Below is a small trained network, with its code and all its weights. Each question gives an input and a class and asks what happens when units are switched off, that is, made to give their printed mean instead of their output.

import numpy as np


def w(rows, s, z=0):
    codes = np.array(rows[::2]) - 128.0
    scale = np.full(codes.shape[1], s)
    scale[-1] = z or s
    return codes * scale


def f(y):
    return y / 2 * (1 + np.tanh(0.7978845608 * (y + 0.044715 * y**3)))


def log_softmax(a):
    a = a - a.max(-1, keepdims=True)
    return a - np.log(np.exp(a).sum(-1, keepdims=True))


def net(x, mask):
    res = np.array(x, float).reshape(1, 3) / 4 @ E
    y = f(res @ A[0][:, :-1].T + A[0][:, -1])
    res = res + np.where(mask, y, B[0][:, -1]) @ B[0][:, :-1]
    return log_softmax(res[-1] @ U[:, :-1].T + U[:, -1])


A, B = {}, {}
E = w([
[84,170,148,150,251],'x0',
[100,177,251,150,90],'x1',
[44,159,97,44,100],'x2',
],0.012)
A[0] = w([
[100,187,154,196,213,22],'n0',
[89,132,120,71,171,112],'n1',
[81,195,212,112,121,12],'n2',
[128,189,149,160,197,144],'n3',
[208,71,59,71,166,143],'n4',
[173,122,173,208,60,143],'n5',
[94,155,84,75,177,111],'n6',
[101,163,59,100,175,116],'n7',
[86,140,164,132,125,72],'n8',
[139,128,139,171,100,128],'n9',
[182,54,56,123,147,89],'n10',
[86,117,89,103,166,110],'n11',
[80,142,142,183,192,182],'n12',
[81,148,91,108,158,115],'n13',
[102,131,90,102,171,111],'n14',
[42,152,126,45,78,102],'n15',
[142,121,146,169,95,124],'n16',
[97,148,130,80,89,143],'n17',
[121,135,119,143,122,128],'n18',
[172,126,176,120,93,126],'n19',
[141,63,117,80,74,132],'n20',
[194,64,45,149,132,51],'n21',
[134,139,182,147,185,40],'n22',
[101,122,128,127,106,118],'n23',
[85,150,125,97,84,126],'n24',
[142,135,133,113,133,128],'n25',
[148,99,112,98,123,132],'n26',
[177,141,159,140,102,134],'n27',
[88,187,193,128,114,156],'n28',
[160,112,161,154,103,136],'n29',
[54,165,127,77,55,9],'n30',
[170,109,101,82,51,161],'n31',
[109,130,146,152,153,143],'n32',
[174,70,126,228,167,174],'n33',
[97,147,136,92,86,75],'n34',
[92,166,171,133,114,96],'n35',
[101,153,164,181,198,190],'n36',
[65,170,199,147,108,161],'n37',
[69,149,198,123,124,36],'n38',
[98,105,71,75,183,134],'n39',
[126,62,65,85,7,52],'n40',
[162,105,181,193,59,138],'n41',
[211,79,130,208,212,31],'n42',
[87,167,191,119,124,44],'n43',
[209,136,193,153,73,143],'n44',
],0.011)
B[0] = w([
[170,24,208,215,159,191],'n0',
[106,157,124,91,92,180],'n1',
[145,179,41,107,184,183],'n2',
[164,136,103,145,145,219],'n3',
[176,105,119,175,171,241],'n4',
[86,123,165,95,93,230],'n5',
[92,160,124,96,87,200],'n6',
[87,187,131,88,91,204],'n7',
[148,144,105,128,145,143],'n8',
[108,126,152,109,118,154],'n9',
[154,96,157,165,143,205],'n10',
[93,166,126,96,95,177],'n11',
[127,143,102,115,119,241],'n12',
[102,166,118,85,82,179],'n13',
[101,146,125,97,80,175],'n14',
[172,110,114,182,185,237],'n15',
[99,133,153,120,105,159],'n16',
[155,125,102,151,142,198],'n17',
[131,128,130,121,132,128],'n18',
[85,118,155,116,97,176],'n19',
[159,135,122,134,171,199],'n20',
[132,76,205,158,124,192],'n21',
[139,80,190,161,127,153],'n22',
[137,124,124,137,135,136],'n23',
[161,117,117,139,179,187],'n24',
[125,135,131,133,131,128],'n25',
[138,120,105,141,145,153],'n26',
[94,117,163,98,91,171],'n27',
[151,100,149,148,140,234],'n28',
[99,127,155,118,107,173],'n29',
[157,39,201,200,138,179],'n30',
[171,117,130,170,176,232],'n31',
[132,131,123,128,136,162],'n32',
[182,92,147,171,164,252],'n33',
[152,107,149,153,153,155],'n34',
[161,134,114,146,153,170],'n35',
[133,148,79,121,143,255],'n36',
[147,98,153,155,135,246],'n37',
[145,162,65,126,169,166],'n38',
[105,155,119,102,83,219],'n39',
[155,171,55,120,185,225],'n40',
[93,129,167,87,82,225],'n41',
[162,231,2,92,199,211],'n42',
[145,152,91,123,170,165],'n43',
[80,127,165,105,90,229],'n44',
],0.011,0.0099)
U = w([
[169,65,185,174,138,254],'0',
[161,174,3,118,151,6],'1',
[5,150,125,27,42,116],'2',
],0.012,0.0009)

Each question gives the input, the list of numbers given to net, and the class t.
The units are the neurons (one row each of A and B). Each row of codes is followed by its name. A weight is (code - 128) times the scale printed after its matrix; where a second scale follows, it is the last column's (A, B and U).
mask holds one flag per neuron, in row order. A switched-off neuron (its flag False) gives its mean, the last column of its row in B, instead of its output. The means were averaged over made-up inputs and are rounded, as every weight is.
A unit's drop is (log p(t) with every unit on - log p(t) with that unit switched off) / (log p(t) with every unit on - log p(t) with every unit switched off).
The circuit of an input: a set's keep is (log p(t) with only the set's units on - log p(t) with every unit switched off) / (log p(t) with every unit on - log p(t) with every unit switched off). Starting from the 12 units with the biggest drops (on a tie, the unit counted first), units are removed one at a time, each time the one whose removal leaves the highest keep (on an exact tie, the one counted first), for as long as the keep stays at least 0.8.
units of the circuit, in order: the units of the circuit, biggest drop first
most important unit: the unit with the biggest drop
top k neurons: the k neurons with the biggest drops, biggest first
drop when u is switched off: that unit's drop, to one decimal
input [-4,2,6], class 0: units of the circuit, in order	n30
input [1,-3,-7], class 1: top 4 neurons	n42; n0; n30; n37
input [4,5,1], class 1: top 2 neurons	n2; n36
input [-1,-5,0], class 0: top 2 neurons	n42; n21
input [1,6,8], class 1: top 3 neurons	n2; n38; n0
input [0,4,8], class 0: top 2 neurons	n30; n42
input [0,-5,-2], class 0: top 3 neurons	n21; n40; n10
input [-4,-5,0], class 0: top 3 neurons	n21; n42; n10
input [-5,2,6], class 0: top 2 neurons	n30; n42
input [0,-4,0], class 0: top 2 neurons	n42; n40
input [-1,-4,-4], class 0: drop when n21 is switched off	0.1
input [-2,2,-5], class 2: drop when n34 is switched off	0.0
input [3,-2,-7], class 1: drop when n42 is switched off	5.2
input [3,7,6], class 1: most important unit	n2
